Here is a tiny trained network, its code and every weight. The questions are about switching its units off for an input and a class, where a switched-off unit gives its printed mean instead of its output.

import numpy as np


def w(rows, s, z=0):
    codes = np.array(rows[::2]) - 128.0
    scale = np.full(codes.shape[1], s)
    scale[-1] = z or s
    return codes * scale


def norm(h):
    return h / np.sqrt((h * h).mean(-1, keepdims=True) + 1e-5)


def f(y):
    return np.maximum(y, 0)


def log_softmax(a):
    a = a - a.max(-1, keepdims=True)
    return a - np.log(np.exp(a).sum(-1, keepdims=True))


def net(x, mask):
    res = np.array(x, float).reshape(1, 5) / 4 @ E
    u = 0
    for l in range(4):
        y = f(norm(res) @ A[l][:, :-1].T + A[l][:, -1])
        res = res + np.where(mask[u : u + 8], y, B[l][:, -1]) @ B[l][:, :-1]
        u += 8
    return log_softmax(norm(res)[-1] @ U[:, :-1].T + U[:, -1])


A, B = {}, {}
E = w([
[98,81,128,155,103,198,214],'x0',
[158,137,93,137,144,61,234],'x1',
[253,140,117,75,132,100,124],'x2',
[122,140,53,225,138,164,79],'x3',
[161,198,180,142,47,144,193],'x4',
],0.0033)
A[0] = w([
[168,195,135,28,119,91,137,167],'L0N0',
[132,138,175,119,124,163,152,25],'L0N1',
[113,223,175,38,210,171,117,186],'L0N2',
[176,121,133,183,170,75,156,31],'L0N3',
[158,163,147,152,197,83,95,137],'L0N4',
[139,80,184,96,137,49,179,7],'L0N5',
[175,134,94,94,88,79,102,164],'L0N6',
[151,146,67,147,150,4,108,85],'L0N7',
],0.0045,0.0017)
B[0] = w([
[66,58,155,124,75,129,109,250],'L0N0',
[163,165,67,114,145,71,120,149],'L0N1',
[156,122,183,184,45,136,114,215],'L0N2',
[226,138,22,35,160,106,115,166],'L0N3',
[123,174,176,40,157,169,81,199],'L0N4',
[106,1,156,204,168,99,157,200],'L0N5',
[17,104,75,96,56,116,153,207],'L0N6',
[137,194,156,55,204,44,163,224],'L0N7',
],0.0044,0.0025)
A[1] = w([
[247,168,109,192,137,128,181,83],'L1N0',
[138,85,81,138,200,206,45,9],'L1N1',
[185,170,64,198,102,150,194,113],'L1N2',
[193,140,12,86,206,29,166,25],'L1N3',
[208,196,142,75,188,102,39,104],'L1N4',
[117,105,154,194,111,60,90,205],'L1N5',
[224,104,143,113,180,69,250,121],'L1N6',
[1,101,141,123,128,197,110,89],'L1N7',
],0.004,0.0015)
B[1] = w([
[91,174,71,184,30,111,185,173],'L1N0',
[229,140,194,187,170,84,110,197],'L1N1',
[87,254,80,217,14,186,66,195],'L1N2',
[116,85,8,2,171,116,54,232],'L1N3',
[53,146,233,223,86,142,199,214],'L1N4',
[192,154,152,55,83,123,194,200],'L1N5',
[98,83,30,111,99,51,127,253],'L1N6',
[127,151,102,86,165,162,168,249],'L1N7',
],0.0036,0.0027)
A[2] = w([
[78,121,223,74,171,58,100,210],'L2N0',
[98,92,196,202,155,82,31,109],'L2N1',
[192,47,89,172,164,146,53,77],'L2N2',
[132,105,146,112,201,194,70,9],'L2N3',
[74,142,168,218,129,205,72,102],'L2N4',
[19,127,76,138,138,254,211,112],'L2N5',
[109,202,170,32,128,125,139,184],'L2N6',
[149,97,124,121,216,175,10,68],'L2N7',
],0.0047,0.0013)
B[2] = w([
[162,147,93,222,181,130,130,249],'L2N0',
[254,136,123,200,201,126,170,199],'L2N1',
[152,174,92,155,187,124,184,171],'L2N2',
[194,122,50,117,121,199,148,170],'L2N3',
[125,57,83,68,181,70,189,230],'L2N4',
[21,193,126,87,194,177,39,253],'L2N5',
[137,162,83,132,173,143,46,206],'L2N6',
[209,81,151,246,95,208,230,202],'L2N7',
],0.0044,0.0036)
A[3] = w([
[62,98,92,84,140,89,200,158],'L3N0',
[53,29,173,132,161,121,245,120],'L3N1',
[190,134,227,74,50,103,64,126],'L3N2',
[124,134,169,226,104,179,60,105],'L3N3',
[221,148,106,215,145,232,183,3],'L3N4',
[118,15,147,112,211,88,76,230],'L3N5',
[100,216,191,57,254,204,141,100],'L3N6',
[75,128,46,198,211,102,159,121],'L3N7',
],0.0044,0.0016)
B[3] = w([
[111,80,142,73,214,124,134,213],'L3N0',
[119,101,251,174,126,77,158,204],'L3N1',
[173,46,149,155,56,227,3,177],'L3N2',
[148,89,110,58,109,74,184,178],'L3N3',
[121,96,78,161,169,137,191,205],'L3N4',
[106,215,101,141,42,115,199,222],'L3N5',
[98,111,159,190,180,164,68,197],'L3N6',
[189,117,206,60,50,140,98,254],'L3N7',
],0.0052,0.0042)
U = w([
[216,78,94,231,202,190,202,115],'0',
[112,58,222,141,102,63,222,153],'1',
[186,70,191,149,10,173,45,158],'2',
[96,200,63,179,24,182,170,50],'3',
[24,136,184,163,186,217,91,190],'4',
[183,206,172,188,169,86,56,2],'5',
[142,124,38,45,152,48,136,175],'6',
],0.013,0.0017)

Each question gives the input, the list of numbers given to net, and the class t.
The units are the neurons (one row each of A and B). Each row of codes is followed by its name. A weight is (code - 128) times the scale printed after its matrix; where a second scale follows, it is the last column's (A, B and U).
mask holds one flag per neuron, layer by layer. A switched-off neuron (its flag False) gives its mean, the last column of its row in B, instead of its output. The means were averaged over made-up inputs and are rounded, as every weight is.
A unit's drop is (log p(t) with every unit on - log p(t) with that unit switched off) / (log p(t) with every unit on - log p(t) with every unit switched off).
The circuit of an input: a set's keep is (log p(t) with only the set's units on - log p(t) with every unit switched off) / (log p(t) with every unit on - log p(t) with every unit switched off). Starting from the 12 units with the biggest drops (on a tie, the unit counted first), units are removed one at a time, each time the one whose removal leaves the highest keep (on an exact tie, the one counted first), for as long as the keep stays at least 0.8.
circuit, biggest first: the units of the circuit, biggest drop first
most important unit: the unit with the biggest drop
k most important neurons: the k neurons with the biggest drops, biggest first
k most important neurons of layer l: the k neurons of layer l with the biggest drops, biggest first
drop when u is switched off: that unit's drop, to one decimal
input [-8,-2,6,-6,-5], class 2: 3 most important neurons : L3N2, L0N2, L0N0
input [4,8,1,-3,-4], class 6: most important unit : L1N3
input [2,2,-2,0,2], class 3: 4 most important neurons of layer 1 : L1N2, L1N0, L1N6, L1N7
input [2,-4,-8,-1,-8], class 0: circuit, biggest first : L1N1, L2N7, L2N1
input [-2,2,6,-6,3], class 2: circuit, biggest first : L3N2, L0N0
input [-4,1,-4,-4,-1], class 5: 3 most important neurons of layer 0 : L0N4, L0N7, L0N6
input [-6,5,4,8,8], class 6: circuit, biggest first : L1N3, L0N3
input [2,3,6,0,6], class 3: circuit, biggest first : L1N2, L1N0
input [-6,2,-4,-4,-1], class 5: circuit, biggest first : L2N0, L2N4
input [1,0,4,-5,5], class 2: 2 most important neurons : L3N2, L2N4
input [-7,5,0,-4,7], class 2: 2 most important neurons : L0N0, L3N2
input [-5,0,8,4,6], class 2: 2 most important neurons : L3N2, L0N0
input [-4,2,-3,-6,-5], class 1: 2 most important neurons of layer 0 : L0N5, L0N0
input [-5,4,0,7,-3], class 6: 3 most important neurons : L1N3, L0N7, L0N3
input [-7,-2,5,8,-8], class 0: circuit, biggest first : L2N7
input [6,-5,-4,8,-4], class 0: 3 most important neurons : L1N1, L2N7, L0N6
input [6,1,-7,-8,0], class 4: 2 most important neurons : L2N5, L3N6
input [8,4,1,4,-6], class 4: 2 most important neurons : L2N5, L0N7
input [5,6,-8,1,-1], class 4: drop when L2N5 is switched off : 1.0
input [-1,6,-2,-2,-1], class 6: circuit, biggest first : L1N3
input [-1,-1,-4,-1,4], class 4: drop when L3N6 is switched off : 0.1
input [4,-5,-2,0,-4], class 0: drop when L2N7 is switched off : 0.1
